Here is a tiny trained network, its code and every weight. The questions are about switching its units off for an input and a target symbol, where a switched-off unit gives its printed mean instead of its output.

import numpy as np


def w(rows, s, z=0):
    codes = np.array(rows[::2]) - 128.0
    scale = np.full(codes.shape[1], s)
    scale[-1] = z or s
    return codes * scale


def norm(h):
    return h / np.sqrt((h * h).mean(-1, keepdims=True) + 1e-5)


def f(y):
    return np.maximum(y, 0)


def softmax(a):
    e = np.exp(a - a.max(-1, keepdims=True))
    return e / e.sum(-1, keepdims=True)


def log_softmax(a):
    a = a - a.max(-1, keepdims=True)
    return a - np.log(np.exp(a).sum(-1, keepdims=True))


def net(x, mask):
    ids = ['βεηθλμξπστφψ'.index(c) for c in x.split()]
    T = len(ids)
    res = E[ids] + P[:T]
    r = norm(res)
    for j in range(2):
        rows = slice(3 * j, 3 * j + 3)
        q, k, v = (r @ M[0][rows].T for M in (Q, K, V))
        z = softmax(np.where(np.tri(T) > 0, q @ k.T / 3**0.5, -1e9)) @ v
        o = O[0][rows]
        res = res + np.where(mask[j], z, o[:, -1]) @ o[:, :-1]
    y = f(norm(res) @ A[0][:, :-1].T + A[0][:, -1])
    res = res + np.where(mask[2:6], y, B[0][:, -1]) @ B[0][:, :-1]
    return log_softmax(norm(res)[-1] @ U[:, :-1].T + U[:, -1])


Q, K, V, O, A, B = {}, {}, {}, {}, {}, {}
E = w([
[131,102,141,117,168],'β',
[101,179,109,132,178],'ε',
[100,147,139,147,170],'η',
[100,125,120,137,170],'θ',
[115,123,120,65,186],'λ',
[163,146,105,109,187],'μ',
[103,99,155,79,174],'ξ',
[175,133,157,71,146],'π',
[134,123,218,137,132],'σ',
[44,160,159,118,147],'τ',
[137,251,147,94,127],'φ',
[153,152,122,215,152],'ψ',
],0.025)
P = w([
[102,85,103,204,99],'0',
[140,195,180,123,254],'1',
[140,193,180,131,253],'2',
[118,192,179,106,201],'3',
[154,190,181,106,197],'4',
[127,189,168,123,199],'5',
[136,180,170,119,208],'6',
[146,181,175,124,192],'7',
[133,182,175,128,167],'8',
[141,179,173,121,180],'9',
[130,172,173,129,153],'10',
[126,161,162,128,147],'11',
[138,169,173,148,201],'12',
[129,180,160,148,230],'13',
],0.0077)
Q[0] = w([
[138,208,129,187,202],'h1',
[112,147,189,54,136],'h1',
[80,184,131,108,199],'h1',
[213,136,175,139,108],'h2',
[191,254,186,189,140],'h2',
[52,93,73,159,47],'h2',
],0.0073)
K[0] = w([
[139,2,91,154,50],'h1',
[106,86,65,243,19],'h1',
[197,82,127,121,67],'h1',
[56,57,31,129,177],'h2',
[76,50,34,101,74],'h2',
[221,120,217,132,248],'h2',
],0.0064)
V[0] = w([
[210,170,35,204,200],'h1',
[182,46,102,111,173],'h1',
[84,177,9,22,139],'h1',
[165,214,140,159,93],'h2',
[254,102,94,105,103],'h2',
[170,170,143,119,53],'h2',
],0.01)
O[0] = w([
[162,144,14,238,159,183],'h1',
[207,30,79,64,109,151],'h1',
[114,178,50,24,255,77],'h1',
[145,196,105,156,131,103],'h2',
[247,141,121,26,83,2],'h2',
[153,192,202,112,123,25],'h2',
],0.0084,0.0076)
A[0] = w([
[195,107,170,46,150,254],'n1',
[74,160,122,232,211,211],'n2',
[109,162,146,253,209,225],'n3',
[120,163,44,132,154,169],'n4',
],0.0057,0.0059)
B[0] = w([
[144,172,143,90,6,160],'n1',
[100,145,121,39,8,247],'n2',
[178,169,138,103,31,251],'n3',
[189,102,59,70,175,163],'n4',
],0.011,0.013)
U = w([
[161,65,140,122,103,107],'β',
[104,193,97,134,152,72],'ε',
[91,159,126,152,117,17],'η',
[79,114,80,132,112,115],'θ',
[123,128,122,61,174,135],'λ',
[194,142,96,120,171,253],'μ',
[101,99,164,64,142,120],'ξ',
[207,149,185,59,127,135],'π',
[155,134,238,154,122,170],'σ',
[36,173,161,124,149,151],'τ',
[160,252,182,109,171,216],'φ',
[195,165,111,204,82,47],'ψ',
],0.014,0.0039)

Each question gives the input, a string of symbols that net reads in full, and the target symbol t.
The units are the heads (3 rows each of Q, K, V and O) and the neurons (one row each of A and B). Each row of codes is followed by its name. A weight is (code - 128) times the scale printed after its matrix; where a second scale follows, it is the last column's (O, A, B and U).
mask holds one flag per unit, heads first, then neurons. A switched-off unit (its flag False) gives its mean, the last column of its rows in O or B, instead of its output. The means were averaged over made-up inputs and are rounded, as every weight is.
A unit's drop is (log p(t) with every unit on - log p(t) with that unit switched off) / (log p(t) with every unit on - log p(t) with every unit switched off).
The circuit of an input: a set's keep is (log p(t) with only the set's units on - log p(t) with every unit switched off) / (log p(t) with every unit on - log p(t) with every unit switched off). Starting from all 6 units, units are removed one at a time, each time the one whose removal leaves the highest keep (on an exact tie, the one counted first), for as long as the keep stays at least 0.8.
circuit, biggest first: the units of the circuit, biggest drop first
top k neurons: the k neurons with the biggest drops, biggest first
heads that matter: for each layer, one digit per head in row order, 1 if its drop is at least 0.15 and else 0, layers parted by /
drop of u: that unit's drop, to one decimal
input ψ ψ η η π ψ ψ μ β σ ψ ξ τ π, target ψ: heads that matter => 10
input σ θ π, target σ: circuit, biggest first => h1, n2
input φ π π, target φ: circuit, biggest first => h2, h1
input θ β β, target θ: circuit, biggest first => h2
input ψ μ μ λ β σ θ θ θ ξ η, target ψ: heads that matter => 10
input φ η τ θ, target φ: circuit, biggest first => h1, h2
input μ π β λ, target μ: heads that matter => 10
input τ τ φ π σ π, target τ: circuit, biggest first => h2, h1
input μ ξ β π μ β, target μ: circuit, biggest first => h1, n2, h2
input π β π μ θ, target π: top 2 neurons => n1, n2
input τ π ξ φ τ η λ θ ξ η, target τ: drop of h2 => 0.6
input σ φ ψ, target σ: drop of h2 => 0.0
input μ μ ε, target μ: drop of n4 => 0.1
input μ λ π, target μ: drop of h2 => 0.0
input ψ π μ, target ψ: circuit, biggest first => h1
